x =
[[119 106 146 135 101 131 155 114 118 149 134]
 [119 134 141 124 120 133 128 114 123 141 134]
 [119 138 127 120 132 131 121 123 150 124 120]
 [137 134 127 122 126 137 126 114 123 141 143]
 [131 134 141 132 120 119 122 114 113 141 134]
 [119 121 143 148 120 113 126 146 134 115 120]
 [133 109 141 140 111 131 140 113 111 149 124]
 [119 134 144 136 120 115 114 118 125 141 131]
 [119 134 141 125 120 131 126 114 123 141 134]
 [119 100 125 150 154 131  98 110 136 158 134]]
Indices start at 1.
Report the entry in the bottom-right corner.
A: 134
Report the entry in row 2 and column 1.
A: 119
The top entry of the column that holds the smallest entry: 155
The entry in the bottom-left corner: 119
The entry at row 1, column 2: 106
The top-left entry -> 119
The entry just right of 138 -> 127
Report the entry at row 3, column 2.
A: 138
The entry just right of the smallest entry -> 110
The bottom entry of the column that holds the largest entry -> 158
The top-right entry -> 134
The entry in row 2 and column 2: 134
Report the entry at row 3, column 1.
A: 119
The entry directly below 138 -> 134
The entry just right of 144: 136
The entry in row 1 and column 3 is 146
The entry directly above the smallest entry -> 126

W =
[[120 127 128 110 124]
 [124 124 124 130 130]
 [133 129 133 112 126]
 [118 125 140 134 127]
 [138 134 142 114 123]
 [139 121 112 108 127]
 [128 123 107 131 129]
 [118 131 129 102 133]
 [132 134 138 128 128]
 [117 130 133 145 123]
 [116 128 124 130 125]
 [118 128 128 113 133]]
Report the second entry from the end, reading row by row.
113
Report the third entry on the main diagonal.
133
The entry just right of the largest entry -> 123
Report the entry directly above the largest entry.
128
Report the 2nd entry on the diagonal from the top-right corner.
130
The last entry, reading row by row: 133
Report the entry in the top-left corner.
120
Report the entry directly above 108.
114
Report the top-right entry.
124
Report the smallest entry in the first row.
110
Report the entry just left of 114.
142
The smallest entry in the first column is 116
The largest entry in the first row is 128
The largest entry in the first column is 139
Report the entry directly above the smallest entry.
131
The entry just left of the smallest entry is 129
The entry in the bottom-left corner is 118
Report the second smallest entry.
107
The fourth-last entry, reading row by row is 128

arr =
[[133 139 106 119 110 138 104 142 124 139 144]
 [134 118 126 117 133 139 131 134 143 126 112]
 [131 135 124 131 131 120 146 130 135 125 138]
 [107 122 144 152 109 112 131 115 121 135 114]]
Rows and columns are numbered from 1.
Find the entry at row 3, column 2.
A: 135
The entry directly below the smallest entry is 131
The entry just right of the largest entry is 109
Find the entry at row 1, column 3.
A: 106
The top entry of the column that holds the smallest entry is 104
The bottom-left entry is 107
Find the top-right entry.
A: 144
The entry at row 1, column 1: 133
Find the entry in row 2 and column 1.
A: 134
Find the entry at row 3, column 3.
A: 124
Find the entry at row 1, column 2.
A: 139
Find the entry just right of the smallest entry.
A: 142
The entry just left of 143 -> 134
The entry just right of 142: 124
The entry directly below 117 is 131

Read these off the array that follows.
1) Report the largest entry in the first row.
2) Report the third-last entry, reading row by row.
3) Report the 5th entry from the end, reading row by row.
4) Report the entry in the bottom-left corner.
5) Report the entry directly above the largest entry.
6) Report the second-last entry, reading row by row.
7) Report the entry just right of the smallest entry.
8) Report the second entry, reading row by row.
[[136 105 128 114 115 124]
 [133 129 133 113 135 111]
 [143 137 156 132 141 145]
 [138 123 147 139 134 122]
 [132 128 132 141 130 119]
 [119 112 131 123 112 144]
 [116 134 122 118 124 144]
 [130 115 123 140 109 126]
 [113 113 129 119 124 139]
 [122 112 137 135 116 132]
 [107 114 137 133 121 145]
 [136 152 123 142 137 135]]
1) 136
2) 142
3) 152
4) 136
5) 133
6) 137
7) 128
8) 105

Read these off the row that follows.
1) Read off the entry just right of 142.
2) Read off the entry just right of 117.
[142, 98, 117, 107, 118, 129]
1) 98
2) 107

Read these off the row that follows.
1) The entry just left of 151?
2) The entry just right of 151?
[158 151 143 152 140 147]
1) 158
2) 143

m =
[[148 138 118 128 143 116 155 127 125 120 133 135]
 [ 99 118 142 131 116 119 115 113 130 132 121 118]
 [133 143 136 103 143 135 139 126 137 111 129 139]
 [128 118 118 146 136 101 140 114 125 130 136 118]
 [134 127 115 147 127 102 149 123 118 134 126 126]
 [140 113 109 148 139 114 132 126 126 132 145 117]
 [134 127 115 145 130 101 148 119 118 133 129 125]
 [107 127 134 139 109 111 128 116 120 139 110 124]
 [127 130 137 109 134 155 113 136 140 119 133 131]
 [147 118 112 136 148 121 134 132 130 124 151 120]
 [123 147 142 107 122 144 129 133 131 120 114 143]]
Report the 1st entry on the diagonal from the top-right corner.
A: 135
The 5th entry from the end, reading row by row: 133
The second-last entry, reading row by row -> 114
Report the smallest entry.
A: 99
Report the first entry, reading row by row.
A: 148
The last entry, reading row by row is 143
The bottom-left entry: 123
Report the third entry on the main diagonal.
A: 136
Report the smallest entry in the last column.
A: 117
Report the last entry of the smallest entry's row.
A: 118
Report the second entry on the main diagonal.
A: 118
The smallest entry in the first row is 116
The third entry on the diagonal from the top-right corner: 111
The 4th-last entry, reading row by row -> 131
Report the entry directly below the smallest entry.
A: 133
The 3rd entry in reading order is 118
Report the fifth entry, reading row by row.
A: 143
